Below is a small trained network, with its code and all its weights. Each question gives an input and a target symbol and asks what happens when units are switched off, that is, made to give their printed mean instead of their output.

import numpy as np


def w(rows, s, z=0):
    codes = np.array(rows[::2]) - 128.0
    scale = np.full(codes.shape[1], s)
    scale[-1] = z or s
    return codes * scale


def f(y):
    return np.maximum(y, 0)


def softmax(a):
    e = np.exp(a - a.max(-1, keepdims=True))
    return e / e.sum(-1, keepdims=True)


def log_softmax(a):
    a = a - a.max(-1, keepdims=True)
    return a - np.log(np.exp(a).sum(-1, keepdims=True))


def net(x, mask):
    ids = ['αβγδξπστψ'.index(c) for c in x.split()]
    T = len(ids)
    res = E[ids] + P[:T]
    r = res
    for j in range(2):
        rows = slice(2 * j, 2 * j + 2)
        q, k, v = (r @ M[0][rows].T for M in (Q, K, V))
        z = softmax(np.where(np.tri(T) > 0, q @ k.T / 2**0.5, -1e9)) @ v
        o = O[0][rows]
        res = res + np.where(mask[j], z, o[:, -1]) @ o[:, :-1]
    y = f(res @ A[0][:, :-1].T + A[0][:, -1])
    res = res + np.where(mask[2:26], y, B[0][:, -1]) @ B[0][:, :-1]
    return log_softmax(res[-1] @ U[:, :-1].T + U[:, -1])


Q, K, V, O, A, B = {}, {}, {}, {}, {}, {}
E = w([
[184,18,172,118],'α',
[158,65,115,27],'β',
[8,114,217,109],'γ',
[141,109,69,41],'δ',
[120,159,66,74],'ξ',
[132,164,77,147],'π',
[110,230,227,125],'σ',
[124,180,75,207],'τ',
[157,86,143,195],'ψ',
],0.014)
P = w([
[209,157,60,55],'0',
[160,163,93,71],'1',
[129,150,108,93],'2',
[115,132,128,126],'3',
[102,116,132,153],'4',
[95,108,144,179],'5',
[89,106,153,209],'6',
[86,90,159,231],'7',
[81,84,171,253],'8',
],0.0057)
Q[0] = w([
[133,141,138,152],'head 0',
[130,89,88,108],'head 0',
[84,226,201,148],'head 1',
[147,142,2,111],'head 1',
],0.013)
K[0] = w([
[129,142,148,142],'head 0',
[138,95,108,86],'head 0',
[118,166,136,252],'head 1',
[119,150,65,64],'head 1',
],0.012)
V[0] = w([
[133,122,209,131],'head 0',
[131,86,76,15],'head 0',
[148,2,226,44],'head 1',
[135,15,78,251],'head 1',
],0.0058)
O[0] = w([
[99,153,101,60,132],'head 0',
[65,105,158,182,186],'head 0',
[119,230,66,188,170],'head 1',
[41,152,80,3,2],'head 1',
],0.0069,0.0034)
A[0] = w([
[127,176,77,184,120],'neuron 0',
[188,60,173,39,98],'neuron 1',
[232,218,60,131,84],'neuron 2',
[135,229,75,133,141],'neuron 3',
[141,190,72,118,131],'neuron 4',
[66,121,165,125,119],'neuron 5',
[181,114,129,193,101],'neuron 6',
[136,189,92,190,131],'neuron 7',
[110,78,197,143,82],'neuron 8',
[165,62,134,168,200],'neuron 9',
[135,105,188,207,68],'neuron 10',
[167,84,173,26,95],'neuron 11',
[127,130,129,128,117],'neuron 12',
[64,177,144,1,96],'neuron 13',
[153,26,105,137,172],'neuron 14',
[160,69,135,163,186],'neuron 15',
[228,142,47,76,127],'neuron 16',
[129,85,163,87,126],'neuron 17',
[71,137,72,44,133],'neuron 18',
[49,141,128,185,30],'neuron 19',
[209,50,148,86,76],'neuron 20',
[144,149,175,117,140],'neuron 21',
[174,73,185,19,79],'neuron 22',
[30,67,104,101,254],'neuron 23',
],0.0098,0.0063)
B[0] = w([
[148,83,111,84,161],'neuron 0',
[119,18,86,115,146],'neuron 1',
[75,83,182,169,158],'neuron 2',
[156,85,126,60,170],'neuron 3',
[139,97,111,107,150],'neuron 4',
[160,100,172,144,163],'neuron 5',
[84,91,98,91,169],'neuron 6',
[139,114,102,68,180],'neuron 7',
[163,84,154,88,164],'neuron 8',
[137,169,99,107,238],'neuron 9',
[178,67,126,51,183],'neuron 10',
[72,80,110,147,139],'neuron 11',
[134,128,132,131,128],'neuron 12',
[1,153,114,79,153],'neuron 13',
[92,173,98,124,210],'neuron 14',
[122,166,105,109,220],'neuron 15',
[126,33,115,76,168],'neuron 16',
[149,121,141,78,145],'neuron 17',
[159,118,123,64,145],'neuron 18',
[145,72,98,119,144],'neuron 19',
[150,68,105,70,146],'neuron 20',
[117,128,179,152,176],'neuron 21',
[79,60,116,161,138],'neuron 22',
[178,188,108,192,254],'neuron 23',
],0.01,0.0057)
U = w([
[151,58,75,52,185],'α',
[157,226,91,152,215],'β',
[102,194,122,246,252],'γ',
[117,95,137,169,52],'δ',
[111,99,141,177,72],'ξ',
[114,101,141,152,32],'π',
[192,120,197,114,108],'σ',
[71,59,151,120,45],'τ',
[73,183,144,78,7],'ψ',
],0.011,0.0039)

Each question gives the input, a string of symbols that net reads in full, and the target symbol t.
The units are the heads (2 rows each of Q, K, V and O) and the neurons (one row each of A and B). Each row of codes is followed by its name. A weight is (code - 128) times the scale printed after its matrix; where a second scale follows, it is the last column's (O, A, B and U).
mask holds one flag per unit, heads first, then neurons. A switched-off unit (its flag False) gives its mean, the last column of its rows in O or B, instead of its output. The means were averaged over made-up inputs and are rounded, as every weight is.
A unit's drop is (log p(t) with every unit on - log p(t) with that unit switched off) / (log p(t) with every unit on - log p(t) with every unit switched off).
The circuit of an input: a set's keep is (log p(t) with only the set's units on - log p(t) with every unit switched off) / (log p(t) with every unit on - log p(t) with every unit switched off). Starting from the 12 units with the biggest drops (on a tie, the unit counted first), units are removed one at a time, each time the one whose removal leaves the highest keep (on an exact tie, the one counted first), for as long as the keep stays at least 0.8.
circuit, biggest first: the units of the circuit, biggest drop first
k most important neurons: the k neurons with the biggest drops, biggest first
drop of u: that unit's drop, to one decimal
input δ δ α ξ π, target α: circuit, biggest first -> [neuron 0; neuron 3]
input δ τ γ, target τ: 4 most important neurons -> [neuron 13; neuron 22; neuron 11; neuron 1]
input β σ ξ σ σ ψ, target α: circuit, biggest first -> [neuron 10; neuron 6]
input ξ γ γ ψ δ σ, target ψ: 2 most important neurons -> [neuron 13; neuron 23]
input γ σ β γ σ β σ ψ, target α: 2 most important neurons -> [neuron 10; neuron 6]
input π α σ, target σ: most important neuron -> [neuron 10]
input ψ ψ π σ δ δ σ γ τ, target α: 2 most important neurons -> [neuron 0; neuron 7]
input γ ξ ψ ψ π β τ ψ σ, target ψ: circuit, biggest first -> [head 1; neuron 13]
input τ ψ π τ δ γ ξ σ ψ, target β: circuit, biggest first -> [neuron 9; neuron 15]
input σ β δ α π σ ψ γ, target ψ: 3 most important neurons -> [neuron 13; neuron 18; neuron 23]
input γ ψ β γ π, target α: drop of neuron 19 -> 0.0
input τ τ β τ β σ β, target γ: drop of neuron 10 -> 0.1
input π β β β β δ β β, target γ: drop of head 1 -> 0.6
input σ σ δ τ τ ξ σ, target τ: drop of head 0 -> 0.3
input σ α α ψ ξ δ ψ τ, target α: most important neuron -> [neuron 0]
